In the rows, 128 means zero.
Each row has a class, written after it.
144 104 83 165 144 139 123 112 84 115 102 131 102 169 135 39 173 117 104 141 102 74 99 133 98 99 191 123 105 93 105 124 86 119 100 94 149 93 140 121 179 167 71 156 104 108 147 -> L
95 133 132 111 122 126 112 107 115 140 163 119 130 128 135 128 120 166 148 147 175 161 142 103 137 140 104 114 148 170 134 103 116 152 154 154 129 155 85 146 102 105 128 99 131 101 130 -> X
115 106 142 105 132 148 135 135 131 65 119 133 120 133 128 129 93 93 122 115 141 127 135 187 153 136 127 162 167 121 163 130 109 125 135 116 121 148 134 132 110 101 167 101 142 131 130 -> Q
128 126 126 139 128 123 140 135 150 123 102 113 127 125 124 154 112 130 138 124 106 103 108 173 145 103 132 154 140 105 150 139 133 114 138 116 139 128 162 141 131 143 120 114 142 155 97 -> X
122 111 128 127 126 126 122 87 108 145 112 128 124 117 130 110 141 158 98 120 102 117 137 110 120 117 134 143 125 103 97 155 152 101 129 96 120 121 147 119 156 136 110 151 106 124 131 -> C
134 96 120 119 128 148 113 135 96 121 108 161 117 136 116 110 144 142 91 136 133 142 138 149 111 129 137 151 132 116 129 147 126 112 128 94 112 130 148 121 157 146 136 164 123 147 140 -> M
121 128 140 131 138 113 117 105 118 139 186 135 135 118 123 111 129 144 162 172 186 187 157 91 160 131 95 105 116 171 154 118 146 161 149 143 136 155 114 134 112 111 107 116 142 79 136 -> T
137 116 147 149 144 148 133 147 135 106 98 135 129 120 122 154 103 117 113 141 115 111 103 166 135 125 131 157 140 106 158 139 122 128 151 107 138 131 139 131 139 149 127 140 133 156 118 -> W
137 138 131 124 136 114 139 124 155 142 144 88 123 153 142 114 126 96 147 132 114 139 115 103 133 128 122 121 127 149 119 105 117 161 127 165 163 117 94 136 110 115 128 98 146 113 118 -> W
122 128 136 123 143 140 147 155 154 115 130 109 136 119 128 154 103 115 120 123 100 130 117 151 136 135 123 141 145 112 144 140 129 142 124 145 125 133 123 116 114 131 147 122 138 128 116 -> T
99 127 165 138 130 135 142 124 157 151 133 119 151 99 146 175 128 148 131 104 121 130 108 125 107 154 130 133 141 125 102 135 144 121 154 129 123 152 111 111 90 120 140 120 120 170 111 -> X
160 130 82 137 108 126 111 134 109 123 112 142 101 147 103 97 136 139 141 156 125 107 127 144 143 73 147 137 112 123 160 131 86 113 118 96 132 100 155 176 179 159 69 136 131 93 123 -> N
123 153 110 161 133 106 133 89 121 187 195 124 133 120 141 90 171 162 184 140 162 165 140 53 146 107 122 83 83 173 121 109 123 147 135 132 159 141 115 122 107 128 67 134 111 66 137 -> T
140 109 136 115 105 148 125 141 157 126 81 129 139 135 111 156 136 140 104 96 67 104 127 202 153 95 139 187 140 96 129 173 167 67 129 69 105 115 204 133 158 145 140 143 123 142 97 -> C
130 136 149 177 154 120 145 128 132 120 124 124 122 109 137 162 118 141 151 114 119 138 117 118 140 118 136 143 116 120 121 130 125 109 147 98 151 147 142 118 113 139 103 141 125 148 111 -> M
140 120 133 136 146 129 145 111 131 123 118 134 124 113 143 142 124 129 126 105 105 145 120 114 124 117 147 152 132 105 95 147 126 106 132 77 139 124 141 110 121 125 137 142 112 142 121 -> M
93 121 125 171 121 142 125 82 89 166 136 176 130 98 145 140 162 169 102 108 150 148 151 134 113 124 129 149 96 123 99 140 151 77 153 54 117 157 138 92 124 132 98 162 88 149 143 -> Q
121 131 108 129 126 122 124 134 126 131 121 101 121 146 129 103 137 137 123 145 107 112 118 123 99 126 142 116 129 126 115 121 112 141 126 174 141 112 115 136 150 154 96 128 139 132 117 -> X
140 91 104 127 134 139 113 102 97 94 74 151 141 141 99 89 117 110 92 134 113 90 128 160 117 100 162 168 150 76 144 144 136 108 108 51 117 112 168 134 160 140 137 159 120 138 134 -> Z
148 154 98 173 125 133 151 148 127 233 154 106 118 133 135 105 197 182 166 112 98 151 92 66 106 106 165 76 61 139 94 148 97 135 143 164 144 101 122 110 146 170 19 157 111 113 107 -> X
138 120 192 115 136 131 136 184 176 56 73 123 127 117 114 193 63 90 98 128 103 86 118 194 141 142 124 182 172 95 169 131 131 101 134 133 119 139 155 152 134 126 177 117 169 199 88 -> R
114 145 121 125 118 116 131 107 120 203 146 111 124 113 150 135 148 175 106 126 115 154 137 78 94 142 118 109 115 144 71 139 148 136 136 164 120 114 90 116 130 133 118 139 130 150 116 -> X
109 105 140 117 119 150 108 95 133 114 123 156 147 119 125 149 120 143 124 123 150 135 123 143 131 117 137 174 163 121 147 121 163 99 146 67 103 156 152 144 115 104 154 116 104 141 129 -> X
110 128 131 125 130 127 146 152 132 158 150 118 126 130 153 112 160 130 126 116 114 158 140 132 120 153 124 120 132 145 100 128 106 138 135 161 146 131 99 101 104 134 133 132 138 125 121 -> M
137 133 137 142 139 151 113 127 133 141 121 156 121 122 120 155 124 153 135 140 135 141 116 142 148 100 114 165 121 128 150 138 136 110 149 78 130 130 138 143 136 137 104 134 111 125 122 -> W
112 98 124 137 133 148 121 81 117 86 85 152 133 110 124 168 90 139 102 112 138 100 107 160 137 96 137 183 172 78 155 125 163 85 129 27 112 162 172 139 127 115 153 122 87 165 139 -> X
106 119 138 121 144 123 130 138 135 102 105 96 139 139 125 132 110 103 104 127 93 100 130 151 111 150 132 147 156 111 124 122 131 135 116 156 131 121 105 122 119 131 162 134 148 152 113 -> Z
159 153 107 152 115 143 145 127 151 206 129 133 116 132 143 119 177 159 122 87 65 148 117 82 105 106 168 125 67 123 58 160 118 97 131 116 117 90 129 111 161 147 71 166 110 141 104 -> Q
143 154 113 133 129 110 132 148 105 138 129 108 118 156 124 49 122 108 122 138 110 109 119 83 110 125 140 83 113 147 114 100 73 171 114 208 152 97 88 147 147 153 105 129 147 100 116 -> K
128 119 118 124 130 124 151 136 140 144 116 117 128 135 138 92 144 107 104 125 109 116 126 139 110 140 143 123 116 113 121 126 100 113 122 145 143 118 128 107 141 141 120 137 133 150 129 -> R
122 116 102 134 124 137 110 107 89 146 142 153 112 141 132 90 155 162 107 128 144 144 147 91 108 113 135 129 104 143 103 108 116 122 121 105 127 136 108 134 151 141 107 155 108 111 153 -> M
154 116 140 160 165 121 157 126 124 115 112 117 107 139 132 112 136 115 141 128 116 126 90 138 140 110 155 131 116 101 132 149 104 128 135 102 145 117 154 120 131 143 95 131 129 130 122 -> L
98 134 153 161 144 117 129 68 99 117 129 134 147 100 147 110 105 127 123 101 140 91 115 71 106 139 136 117 137 113 101 92 135 127 128 93 144 163 105 110 87 102 149 127 84 138 142 -> K
157 109 112 132 118 128 126 113 121 155 101 128 114 133 111 107 153 148 112 127 93 131 133 141 144 85 149 150 111 115 120 174 138 95 128 79 123 96 189 135 173 156 82 155 124 110 112 -> C
132 137 140 136 130 126 148 131 148 156 136 116 131 114 139 114 147 135 143 116 127 127 123 100 111 144 149 100 103 127 101 129 101 115 140 136 146 125 110 94 120 126 102 135 122 129 126 -> R
129 139 109 133 115 125 151 155 149 191 126 96 122 132 136 137 157 148 121 118 81 139 110 131 109 129 142 114 114 128 100 148 114 137 131 172 134 105 120 115 135 158 91 134 141 146 97 -> X
117 131 142 123 115 106 120 118 130 125 145 100 116 142 142 75 141 117 115 145 100 111 131 68 105 144 145 98 123 153 91 101 105 159 123 218 151 111 87 154 165 145 94 133 146 100 120 -> C
109 146 146 125 145 106 123 110 120 102 138 110 136 137 131 112 102 110 141 127 140 118 138 100 132 143 108 117 140 158 123 99 123 149 127 160 139 138 101 136 86 105 157 103 135 110 121 -> K
106 118 150 117 139 148 136 99 156 130 144 126 142 113 156 155 126 125 127 91 108 151 133 103 117 143 131 162 143 126 73 125 144 106 127 94 123 142 101 115 83 89 181 118 102 138 127 -> M
121 141 114 143 114 130 135 113 93 193 142 151 135 117 128 114 154 167 116 107 129 142 138 94 121 123 127 102 90 146 96 136 123 129 138 101 120 124 108 101 117 137 113 157 97 103 127 -> K
149 140 99 124 120 111 168 140 164 221 175 75 119 137 141 117 171 143 163 119 106 185 123 76 125 130 123 86 98 159 91 155 117 167 137 184 141 96 98 103 100 121 85 106 155 103 104 -> X
130 131 85 146 122 122 117 80 118 134 124 137 124 132 134 90 131 124 108 136 101 93 127 81 111 90 163 136 109 102 101 105 138 121 92 87 141 115 126 140 163 141 106 144 95 103 136 -> T
113 135 124 137 140 130 125 122 127 109 140 129 130 121 133 119 109 126 133 141 136 116 125 112 135 128 129 125 143 123 143 113 114 150 122 129 141 144 107 128 120 125 118 121 123 100 132 -> T
96 109 150 114 128 114 125 99 124 93 125 105 123 126 132 127 99 114 118 128 138 110 150 149 162 120 103 163 165 137 146 115 145 117 126 123 136 146 136 155 111 110 162 104 139 118 123 -> C
110 103 103 154 119 140 112 81 89 169 140 163 158 122 118 116 169 162 113 118 143 144 144 130 130 114 143 145 110 127 126 127 158 100 138 37 114 137 141 103 123 124 116 164 93 121 141 -> Z
110 112 131 185 161 141 130 129 77 140 131 142 116 136 138 96 179 155 126 143 137 117 110 137 111 144 153 105 98 117 125 132 99 129 142 114 144 137 128 88 139 167 71 165 105 135 146 -> L
101 119 134 95 113 132 107 111 128 142 140 139 155 133 128 127 131 140 105 126 131 139 155 112 121 158 121 138 138 142 109 117 145 145 126 140 103 133 84 131 112 106 172 133 132 124 127 -> Z
135 123 104 135 135 137 132 95 128 101 100 123 110 138 133 115 118 120 107 106 89 101 126 129 119 103 158 159 118 94 106 136 124 99 115 91 124 113 145 126 151 123 123 138 119 145 126 -> Q
144 156 116 184 126 108 155 143 126 201 168 116 118 112 138 133 178 153 172 124 123 170 122 92 132 125 128 77 75 153 115 141 102 134 149 152 150 114 122 113 120 158 55 145 128 118 117 -> N
120 144 134 165 147 118 129 82 96 170 154 131 108 128 152 125 146 165 140 122 142 151 126 78 140 114 123 117 96 147 88 107 118 132 138 103 140 129 96 129 114 121 105 124 108 112 133 -> L
109 107 165 110 128 131 107 168 132 101 144 147 145 139 97 138 111 117 139 162 181 159 156 171 163 157 86 140 155 169 197 113 128 163 156 163 111 162 114 159 106 119 155 111 174 118 123 -> Z
110 136 109 118 113 132 135 126 134 164 147 109 131 126 149 133 147 129 117 111 108 138 144 121 106 157 124 116 132 137 89 130 111 132 122 148 121 112 79 114 103 118 151 119 126 122 131 -> N
101 129 154 114 120 138 112 147 126 172 124 134 127 124 135 167 131 155 89 143 127 149 149 159 124 153 86 157 134 143 130 130 154 134 143 149 119 143 95 126 121 137 151 133 141 154 116 -> W
131 128 89 116 124 134 111 76 90 106 126 131 103 155 140 48 119 108 117 115 128 111 138 79 106 94 164 141 123 130 101 90 99 124 99 124 135 109 104 160 158 117 117 121 113 95 151 -> Q
120 116 125 145 146 128 118 129 129 76 118 121 130 136 123 93 119 98 112 157 116 88 121 131 103 133 148 127 147 108 146 109 119 147 109 143 148 132 128 131 148 148 113 138 135 123 138 -> T
114 134 141 115 143 106 128 105 126 102 115 96 95 157 154 110 103 100 112 135 93 91 123 119 127 123 135 147 151 123 95 86 102 151 99 147 152 116 78 162 129 118 151 91 142 122 115 -> L
133 146 133 106 113 110 104 158 113 100 98 118 88 159 123 89 101 110 92 151 99 102 146 142 114 122 128 146 140 132 127 105 100 145 111 202 132 105 103 180 183 150 119 119 180 143 101 -> Q
120 133 172 149 158 141 135 141 130 109 108 141 111 116 142 179 105 147 124 132 112 121 109 167 155 129 122 160 155 112 133 138 110 119 151 93 131 137 127 127 120 132 136 124 130 154 104 -> L
163 132 126 114 129 109 144 124 151 137 133 113 114 131 129 109 124 114 138 136 128 145 132 104 142 112 127 128 116 135 130 136 117 119 126 129 138 105 137 132 130 113 117 118 146 120 116 -> R
141 136 126 142 135 124 147 124 119 157 136 123 107 123 145 104 145 127 123 120 108 149 132 91 108 140 143 103 97 130 83 152 110 136 138 155 134 109 108 106 147 136 94 142 136 137 122 -> Q
113 135 116 113 117 130 110 116 115 157 127 130 131 129 117 135 119 154 117 133 117 129 153 109 126 129 122 139 128 138 108 117 126 137 121 129 119 118 90 143 132 125 142 135 133 118 117 -> Z
99 98 136 132 147 150 124 137 109 82 140 142 134 132 135 123 140 127 122 128 151 139 140 169 131 151 126 144 149 130 151 125 120 123 141 110 134 162 132 101 104 122 147 138 123 124 147 -> M
94 126 115 107 99 162 105 89 95 151 125 162 119 121 139 149 122 168 75 96 127 137 157 124 108 128 120 170 134 122 84 126 145 91 121 71 91 142 96 120 133 100 160 137 91 141 140 -> Q
134 120 135 143 151 128 122 126 97 101 106 137 114 128 128 108 114 136 111 135 119 120 123 111 113 129 139 134 137 104 119 129 115 127 128 114 135 135 129 133 151 144 123 149 125 151 132 -> M
131 138 160 152 161 117 173 180 142 149 138 102 126 115 141 146 138 120 146 118 107 180 124 130 126 171 117 96 117 133 102 158 103 153 155 195 149 131 118 94 102 152 113 135 162 154 107 -> M
94 107 114 126 137 131 125 95 117 94 116 105 136 134 145 109 120 113 106 131 115 89 108 113 82 146 155 130 161 105 105 108 123 134 120 141 136 134 103 117 126 125 137 119 109 145 142 -> X
146 148 120 144 132 120 149 117 143 135 165 107 114 138 139 92 135 112 183 112 142 167 129 90 155 110 144 107 100 158 115 123 86 139 145 147 153 116 114 135 102 106 92 101 142 78 119 -> Q
119 80 147 129 126 156 125 192 111 92 77 156 122 131 106 145 121 129 72 119 116 108 120 242 125 131 136 193 156 78 187 151 128 99 136 76 111 157 167 113 147 162 147 157 136 176 121 -> M
130 146 121 91 111 113 101 125 89 148 118 124 108 155 124 81 109 147 72 148 96 107 149 86 99 129 111 114 124 144 102 106 115 165 98 190 118 108 78 160 172 137 135 138 150 123 114 -> K
119 103 133 101 129 157 121 174 131 67 95 121 109 150 114 158 94 96 88 126 96 122 143 237 158 124 116 196 172 106 179 140 134 108 124 129 107 134 158 139 139 119 173 107 163 160 102 -> Q
155 130 90 126 116 159 130 126 145 204 116 132 122 141 130 136 165 164 105 113 82 144 118 127 123 95 142 157 102 117 101 162 133 103 127 75 119 92 133 111 150 140 101 157 105 118 117 -> W
123 110 192 127 171 121 132 143 131 51 101 124 106 130 124 148 76 92 127 148 148 120 112 185 157 141 108 167 179 108 172 123 118 142 136 132 136 147 137 156 108 117 166 94 164 158 117 -> L
148 151 139 117 124 116 129 131 151 141 125 115 113 126 118 144 109 148 153 133 132 141 136 124 157 100 120 145 118 143 138 123 108 103 139 110 138 120 133 145 125 117 113 115 141 116 101 -> R
152 142 130 147 140 110 154 154 153 149 145 99 116 134 128 110 155 118 163 130 126 141 119 105 130 133 139 94 91 152 135 129 89 129 140 168 156 109 130 111 121 140 79 133 145 122 118 -> R
101 115 123 104 107 134 115 131 110 143 146 132 124 127 133 140 138 140 89 129 138 148 158 138 114 168 97 120 133 138 131 120 134 148 120 169 98 138 84 126 120 121 160 127 139 140 145 -> N
147 139 115 154 137 110 112 128 113 113 128 132 125 144 101 88 119 134 167 161 145 123 124 114 153 94 142 121 115 142 163 109 91 141 140 125 157 117 132 166 152 149 72 136 142 89 116 -> Z
136 128 145 123 138 126 133 148 120 115 137 136 108 129 123 125 119 123 133 134 150 167 144 153 152 133 101 134 124 140 156 147 115 137 153 164 125 130 135 132 128 122 118 118 168 132 118 -> Q
109 111 174 116 132 133 93 111 121 76 124 154 138 132 122 125 95 108 122 165 179 122 135 137 129 147 107 154 156 147 162 95 141 146 150 130 130 158 105 164 124 116 163 112 136 129 144 -> W
125 144 129 135 125 117 138 93 151 179 155 100 133 132 155 116 151 133 137 121 110 141 124 83 113 122 130 123 101 149 74 114 134 133 127 130 159 115 88 124 106 118 121 123 117 115 122 -> W
120 136 122 139 143 111 130 105 142 132 168 98 132 134 133 94 135 114 161 151 132 137 132 73 122 131 136 107 121 156 119 104 119 159 122 154 153 127 100 125 112 122 106 119 132 91 130 -> T
107 149 157 142 141 116 133 107 147 164 127 121 144 98 134 204 104 168 125 107 106 142 139 109 142 134 96 152 133 125 98 131 155 116 143 99 124 142 103 119 92 110 151 133 129 168 97 -> Z
91 114 194 113 146 119 142 154 120 73 105 129 157 107 134 148 78 91 86 128 134 113 139 172 122 198 96 128 186 108 144 131 144 156 139 162 121 169 112 105 83 113 206 116 151 178 118 -> K
127 115 118 126 121 122 122 119 102 84 118 135 136 151 115 85 107 95 106 122 132 95 124 145 139 118 138 127 138 131 163 93 118 150 115 121 130 139 136 141 125 123 151 119 132 111 133 -> K
113 134 138 149 148 124 116 117 95 95 133 138 120 127 140 87 120 142 145 143 153 116 129 87 105 141 145 108 121 131 113 103 91 138 142 149 154 148 95 131 139 144 108 144 121 111 145 -> M
97 107 114 119 140 128 107 75 110 92 125 130 143 137 114 112 109 123 124 137 143 117 149 127 137 120 125 160 153 126 146 97 141 122 117 85 125 140 120 143 112 105 158 129 115 117 144 -> Z
121 125 152 151 132 131 131 116 142 119 133 138 141 107 131 154 126 122 151 120 135 129 124 127 121 136 127 141 132 118 133 131 135 105 144 95 122 143 135 135 104 121 136 125 114 145 130 -> N
106 89 140 135 124 132 121 105 111 72 103 127 129 125 117 126 112 116 92 119 123 97 130 169 143 126 138 159 166 96 159 124 147 110 127 78 126 151 163 125 134 125 145 132 115 131 138 -> C
142 113 96 135 128 123 122 100 97 100 94 133 117 134 132 75 132 104 101 140 104 73 114 106 78 119 168 123 135 83 110 129 109 117 99 116 132 100 130 136 179 152 109 154 113 143 150 -> N
138 125 122 153 120 124 121 69 128 146 135 130 127 129 127 93 155 148 148 116 117 121 131 60 134 87 157 130 100 137 97 126 140 102 133 85 131 114 148 146 151 131 76 146 100 83 129 -> C
113 133 116 147 141 116 118 83 108 97 121 123 137 140 124 78 113 115 125 131 127 85 124 94 109 121 140 122 128 123 114 94 125 123 115 110 141 134 121 132 120 120 130 127 105 116 137 -> K
126 129 150 136 143 120 168 139 169 136 107 83 135 114 142 155 106 108 124 109 87 127 96 133 108 147 138 128 152 100 106 149 130 140 138 162 135 121 124 110 100 133 144 115 149 181 100 -> X
131 131 110 137 122 117 106 99 87 149 142 143 117 127 124 95 144 152 139 152 150 137 142 91 115 119 124 110 100 134 123 127 121 129 127 126 122 122 116 150 149 138 97 135 118 112 143 -> N
128 102 114 118 121 140 121 113 116 132 123 143 133 123 124 112 141 136 84 141 121 130 138 137 112 123 142 141 131 106 133 150 154 125 110 97 110 129 143 107 150 137 126 163 116 122 139 -> T
